Here is a tiny trained network, its code and every weight. The questions are about switching its units off for an input and a target symbol, where a switched-off unit gives its printed mean instead of its output.

import numpy as np


def w(rows, s, z=0):
    codes = np.array(rows[::2]) - 128.0
    scale = np.full(codes.shape[1], s)
    scale[-1] = z or s
    return codes * scale


def norm(h):
    return h / np.sqrt((h * h).mean(-1, keepdims=True) + 1e-5)


def f(y):
    return np.maximum(y, 0)


def softmax(a):
    e = np.exp(a - a.max(-1, keepdims=True))
    return e / e.sum(-1, keepdims=True)


def log_softmax(a):
    a = a - a.max(-1, keepdims=True)
    return a - np.log(np.exp(a).sum(-1, keepdims=True))


def net(x, mask):
    ids = ['ΓΔΘΞΦΩβεζηλπστψ'.index(c) for c in x.split()]
    T = len(ids)
    res = E[ids] + P[:T]
    u = 0
    for l in range(3):
        r = norm(res)
        for j in range(2):
            rows = slice(3 * j, 3 * j + 3)
            q, k, v = (r @ M[l][rows].T for M in (Q, K, V))
            z = softmax(np.where(np.tri(T) > 0, q @ k.T / 3**0.5, -1e9)) @ v
            o = O[l][rows]
            res = res + np.where(mask[u + j], z, o[:, -1]) @ o[:, :-1]
        u += 2
        y = f(norm(res) @ A[l][:, :-1].T + A[l][:, -1])
        res = res + np.where(mask[u : u + 4], y, B[l][:, -1]) @ B[l][:, :-1]
        u += 4
    return log_softmax(norm(res)[-1] @ U[:, :-1].T + U[:, -1])


Q, K, V, O, A, B = {}, {}, {}, {}, {}, {}
E = w([
[131,121,102,159,132,125,234,116,95,162],'Γ',
[177,162,177,74,96,38,62,115,210,199],'Δ',
[92,102,75,152,144,110,194,124,61,154],'Θ',
[145,83,138,149,187,143,158,110,56,145],'Ξ',
[95,95,158,76,152,116,154,137,18,121],'Φ',
[119,66,130,156,144,55,151,174,53,57],'Ω',
[158,104,88,149,133,73,222,162,124,61],'β',
[88,53,88,115,189,121,91,182,124,65],'ε',
[159,111,123,156,252,149,134,173,167,81],'ζ',
[125,112,172,78,185,159,157,176,130,87],'η',
[84,147,126,85,192,162,178,174,168,146],'λ',
[160,143,116,56,80,139,147,126,80,85],'π',
[203,185,82,123,131,156,141,169,124,157],'σ',
[220,124,159,155,89,148,118,188,86,125],'τ',
[136,111,130,119,89,184,109,184,142,201],'ψ',
],0.021)
P = w([
[42,150,107,210,140,234,191,125,28,77],'0',
[89,130,103,160,162,217,200,182,32,128],'1',
[101,136,119,137,161,185,167,196,55,140],'2',
[122,114,125,108,152,148,164,172,87,152],'3',
[135,115,132,88,147,114,152,166,109,164],'4',
[150,111,135,70,142,88,134,165,131,174],'5',
[157,114,138,60,139,58,107,167,156,176],'6',
[175,109,130,40,144,30,93,166,158,193],'7',
[199,109,117,26,147,7,67,157,177,217],'8',
],0.012)
Q[0] = w([
[98,11,139,18,178,124,199,252,88,105],'L0H1',
[233,138,78,88,95,117,106,170,102,191],'L0H1',
[132,22,152,144,190,56,135,110,144,229],'L0H1',
[208,163,86,113,109,130,96,207,68,203],'L0H2',
[84,181,84,175,54,80,129,31,122,117],'L0H2',
[123,94,38,170,126,89,164,96,91,183],'L0H2',
],0.011)
K[0] = w([
[233,156,124,37,87,59,56,119,171,184],'L0H1',
[140,140,173,160,112,54,61,174,163,187],'L0H1',
[115,125,145,62,97,6,67,136,167,141],'L0H1',
[178,123,157,104,97,45,71,143,191,157],'L0H2',
[138,95,89,182,135,196,161,88,23,114],'L0H2',
[163,89,167,75,175,79,64,86,146,142],'L0H2',
],0.011)
V[0] = w([
[114,139,165,219,81,172,76,213,149,120],'L0H1',
[245,218,25,72,107,125,79,183,92,116],'L0H1',
[91,188,149,108,59,207,108,47,137,15],'L0H1',
[84,229,253,181,85,51,142,57,126,176],'L0H2',
[163,116,253,123,30,196,162,191,204,88],'L0H2',
[58,156,2,108,143,76,189,196,213,161],'L0H2',
],0.0077)
O[0] = w([
[107,144,103,137,98,167,75,205,109,122,111],'L0H1',
[124,187,253,139,33,177,143,153,126,51,187],'L0H1',
[233,101,72,47,119,197,82,124,93,107,2],'L0H1',
[165,225,76,91,170,73,54,63,124,111,83],'L0H2',
[143,158,87,98,173,98,120,226,103,198,131],'L0H2',
[72,159,78,79,79,168,155,144,162,52,142],'L0H2',
],0.011,0.01)
A[0] = w([
[103,99,116,112,41,160,58,144,181,254,57],'L0N1',
[136,112,77,146,93,138,138,165,169,56,1],'L0N2',
[211,169,19,64,153,168,35,44,133,127,11],'L0N3',
[150,195,100,115,108,34,81,108,189,130,51],'L0N4',
],0.0094,0.0036)
B[0] = w([
[111,197,13,142,148,80,135,147,112,165,149],'L0N1',
[138,141,216,128,106,119,165,122,118,166,146],'L0N2',
[94,80,27,201,171,77,8,104,73,30,153],'L0N3',
[100,180,179,135,191,205,126,131,39,118,253],'L0N4',
],0.011,0.0046)
Q[1] = w([
[156,100,70,103,188,116,86,94,103,163],'L1H1',
[173,194,110,72,122,125,102,125,137,37],'L1H1',
[118,25,108,123,32,141,109,127,186,142],'L1H1',
[92,217,159,148,154,141,67,133,127,138],'L1H2',
[218,125,49,103,127,155,119,29,182,113],'L1H2',
[177,121,79,102,94,188,137,253,114,111],'L1H2',
],0.014)
K[1] = w([
[101,103,101,138,151,146,188,135,42,109],'L1H1',
[160,153,97,182,140,219,117,86,107,136],'L1H1',
[62,154,165,177,96,106,221,143,162,87],'L1H1',
[135,224,130,169,114,125,147,102,109,164],'L1H2',
[87,116,106,151,151,154,152,68,3,118],'L1H2',
[131,144,87,161,148,236,154,126,86,166],'L1H2',
],0.016)
V[1] = w([
[150,84,65,34,76,136,172,142,101,77],'L1H1',
[86,206,74,215,125,163,114,89,160,172],'L1H1',
[155,45,73,199,174,145,134,148,195,143],'L1H1',
[30,94,169,105,131,134,57,81,61,150],'L1H2',
[155,111,153,166,95,99,149,60,100,201],'L1H2',
[159,154,132,82,175,229,157,96,199,254],'L1H2',
],0.01)
O[1] = w([
[94,211,85,81,54,95,161,84,83,146,2],'L1H1',
[87,144,201,255,144,186,112,105,148,174,10],'L1H1',
[178,252,53,169,156,60,135,158,166,43,133],'L1H1',
[93,44,130,115,62,147,22,66,120,143,232],'L1H2',
[109,187,116,136,53,94,142,57,153,175,67],'L1H2',
[103,126,239,148,64,245,184,179,143,204,46],'L1H2',
],0.0091,0.0031)
A[1] = w([
[244,91,79,8,37,131,153,90,175,109,1],'L1N1',
[94,139,142,139,127,158,146,134,170,141,161],'L1N2',
[145,183,78,86,109,131,49,146,115,152,66],'L1N3',
[131,145,134,77,182,114,152,84,101,134,36],'L1N4',
],0.016,0.006)
B[1] = w([
[251,69,135,77,142,210,198,98,154,117,171],'L1N1',
[145,124,119,111,139,136,80,96,107,145,254],'L1N2',
[98,100,102,150,106,83,182,138,124,77,167],'L1N3',
[102,117,123,149,73,106,153,163,131,85,170],'L1N4',
],0.017,0.006)
Q[2] = w([
[154,132,55,142,152,126,74,90,142,158],'L2H1',
[165,68,94,136,104,134,167,222,165,152],'L2H1',
[123,193,143,124,143,187,96,189,31,130],'L2H1',
[124,137,128,156,140,146,155,221,92,135],'L2H2',
[80,139,252,97,133,93,171,123,92,115],'L2H2',
[130,186,127,114,83,168,77,168,95,124],'L2H2',
],0.017)
K[2] = w([
[67,99,119,151,204,110,219,110,5,113],'L2H1',
[85,132,149,82,164,163,208,253,197,178],'L2H1',
[172,192,40,172,108,185,74,98,31,174],'L2H1',
[138,194,127,80,120,133,101,185,181,216],'L2H2',
[160,192,206,87,101,84,73,125,227,175],'L2H2',
[164,208,79,198,103,157,125,104,7,162],'L2H2',
],0.013)
V[2] = w([
[146,50,169,148,213,200,77,85,177,121],'L2H1',
[154,184,192,89,230,99,115,142,86,191],'L2H1',
[76,26,94,49,130,89,54,152,50,160],'L2H1',
[118,115,149,2,173,125,134,133,67,26],'L2H2',
[232,68,188,165,102,44,103,155,32,120],'L2H2',
[195,201,166,168,190,90,106,196,205,110],'L2H2',
],0.016)
O[2] = w([
[43,85,92,174,123,210,152,27,145,149,106],'L2H1',
[185,147,160,111,161,167,102,76,135,226,94],'L2H1',
[115,13,44,108,126,109,123,173,111,224,186],'L2H1',
[124,203,128,144,142,174,135,124,253,100,238],'L2H2',
[222,200,122,238,26,120,154,131,113,141,254],'L2H2',
[104,120,9,172,142,197,158,172,88,98,187],'L2H2',
],0.018,0.0046)
A[2] = w([
[237,100,31,185,59,27,69,108,139,124,16],'L2N1',
[212,118,78,89,125,90,223,24,184,31,133],'L2N2',
[8,109,143,84,95,63,25,106,85,26,11],'L2N3',
[126,214,69,134,171,171,93,213,225,154,150],'L2N4',
],0.014,0.011)
B[2] = w([
[77,249,124,133,203,207,22,120,179,161,188],'L2N1',
[157,47,31,78,160,175,71,107,57,145,198],'L2N2',
[172,214,55,163,92,199,161,161,137,220,173],'L2N3',
[143,88,158,163,150,86,202,105,114,199,246],'L2N4',
],0.019,0.012)
U = w([
[146,233,131,73,199,143,166,76,39,142,3],'Γ',
[110,120,136,121,114,152,105,130,141,134,106],'Δ',
[67,208,68,54,30,101,183,94,122,163,103],'Θ',
[113,99,147,178,82,66,129,29,68,108,166],'Ξ',
[117,108,161,116,52,75,52,102,198,158,206],'Φ',
[141,154,46,146,182,97,16,108,173,108,181],'Ω',
[180,173,77,110,156,2,157,122,114,35,158],'β',
[77,62,67,142,24,89,115,182,212,73,172],'ε',
[74,127,79,178,180,199,197,127,95,40,59],'ζ',
[167,116,133,178,179,105,223,165,191,191,46],'η',
[40,130,174,42,180,141,116,123,188,117,163],'λ',
[204,84,116,58,92,217,109,87,150,124,186],'π',
[92,140,248,148,77,149,105,168,168,50,203],'σ',
[174,172,110,209,36,209,123,216,103,158,45],'τ',
[96,66,150,105,133,124,79,234,37,119,136],'ψ',
],0.0072,0.005)

Each question gives the input, a string of symbols that net reads in full, and the target symbol t.
The units are the heads (3 rows each of Q, K, V and O) and the neurons (one row each of A and B). Each row of codes is followed by its name. A weight is (code - 128) times the scale printed after its matrix; where a second scale follows, it is the last column's (O, A, B and U).
mask holds one flag per unit, layer by layer, with each layer's heads first. A switched-off unit (its flag False) gives its mean, the last column of its rows in O or B, instead of its output. The means were averaged over made-up inputs and are rounded, as every weight is.
A unit's drop is (log p(t) with every unit on - log p(t) with that unit switched off) / (log p(t) with every unit on - log p(t) with every unit switched off).
The circuit of an input: a set's keep is (log p(t) with only the set's units on - log p(t) with every unit switched off) / (log p(t) with every unit on - log p(t) with every unit switched off). Starting from the 12 units with the biggest drops (on a tie, the unit counted first), units are removed one at a time, each time the one whose removal leaves the highest keep (on an exact tie, the one counted first), for as long as the keep stays at least 0.8.
units of the circuit, in order: the units of the circuit, biggest drop first
which heads matter: for each layer, one digit per head in row order, 1 if its drop is at least 0.15 and else 0, layers parted by /
input Θ λ Γ Ξ ε β Ξ Ξ, target β: units of the circuit, in order : L2H1; L0H1; L0N4
input η Φ ζ η Δ Ω, target β: units of the circuit, in order : L0H1; L0H2; L1H1
input η σ η η, target σ: units of the circuit, in order : L0H1; L2H1
input η Φ Ξ Γ ζ τ Δ Ω Φ, target β: units of the circuit, in order : L0H1; L0H2; L1H1
input π Θ η Ξ Φ, target η: which heads matter : 01 / 01 / 01
input ζ π Ξ, target π: units of the circuit, in order : L0H1; L1H1; L1N1
input ζ Φ Φ ζ Ξ, target ζ: units of the circuit, in order : L0H2; L1H1; L2H1; L2H2
input β λ Θ, target λ: units of the circuit, in order : L2H2
input Γ π ζ η Ξ π ψ Φ π, target ψ: which heads matter : 11 / 00 / 01
input Ξ Ξ η π, target π: units of the circuit, in order : L0H1; L1N1
input Ξ Ξ Ω η ψ π, target ψ: which heads matter : 00 / 00 / 01
input Ω Ξ ζ η ε ζ Ξ Φ, target ζ: which heads matter : 00 / 10 / 11
input Γ τ Ξ β β ψ, target ψ: units of the circuit, in order : L2H2; L0H1
input λ π ζ η Γ Ξ Ω ζ, target ζ: units of the circuit, in order : L2H1; L0H2
input Φ Ξ Ξ Θ η Ω ε, target η: which heads matter : 01 / 11 / 11
input Ξ Θ σ Ω π, target σ: which heads matter : 10 / 00 / 00
input η η Ω Θ Γ Θ Θ, target Θ: which heads matter : 11 / 01 / 11
input η Ξ Θ Θ Γ Θ β, target β: which heads matter : 00 / 01 / 10
input η ζ Φ ζ Θ τ Ξ, target τ: units of the circuit, in order : L2H2
input η ζ Ξ Ω ψ η, target ψ: units of the circuit, in order : L2H2; L0H1
input ε π π Ξ β, target π: units of the circuit, in order : L0H1; L1N1; L1H1
input π Φ Γ η Φ Δ ψ ζ ζ, target Θ: units of the circuit, in order : L0H1; L0H2; L1H1; L1N4
input λ η Φ Ξ ζ, target ζ: which heads matter : 01 / 10 / 11
input Θ Ξ Γ ψ Θ σ η Φ, target σ: units of the circuit, in order : L0H1
input Θ Ξ η η Ξ σ ζ Ω, target σ: which heads matter : 10 / 00 / 00
input Θ η Θ Γ ε Ω Δ β, target τ: which heads matter : 11 / 11 / 10
input ε η η, target η: which heads matter : 00 / 10 / 01
input Γ λ σ Δ Θ λ Θ Γ Φ, target σ: which heads matter : 11 / 10 / 10
input Ξ Ξ Ξ ε Ω Ξ ε Ξ, target ε: which heads matter : 01 / 00 / 10
input ψ ψ η λ η Ξ, target λ: which heads matter : 01 / 00 / 01
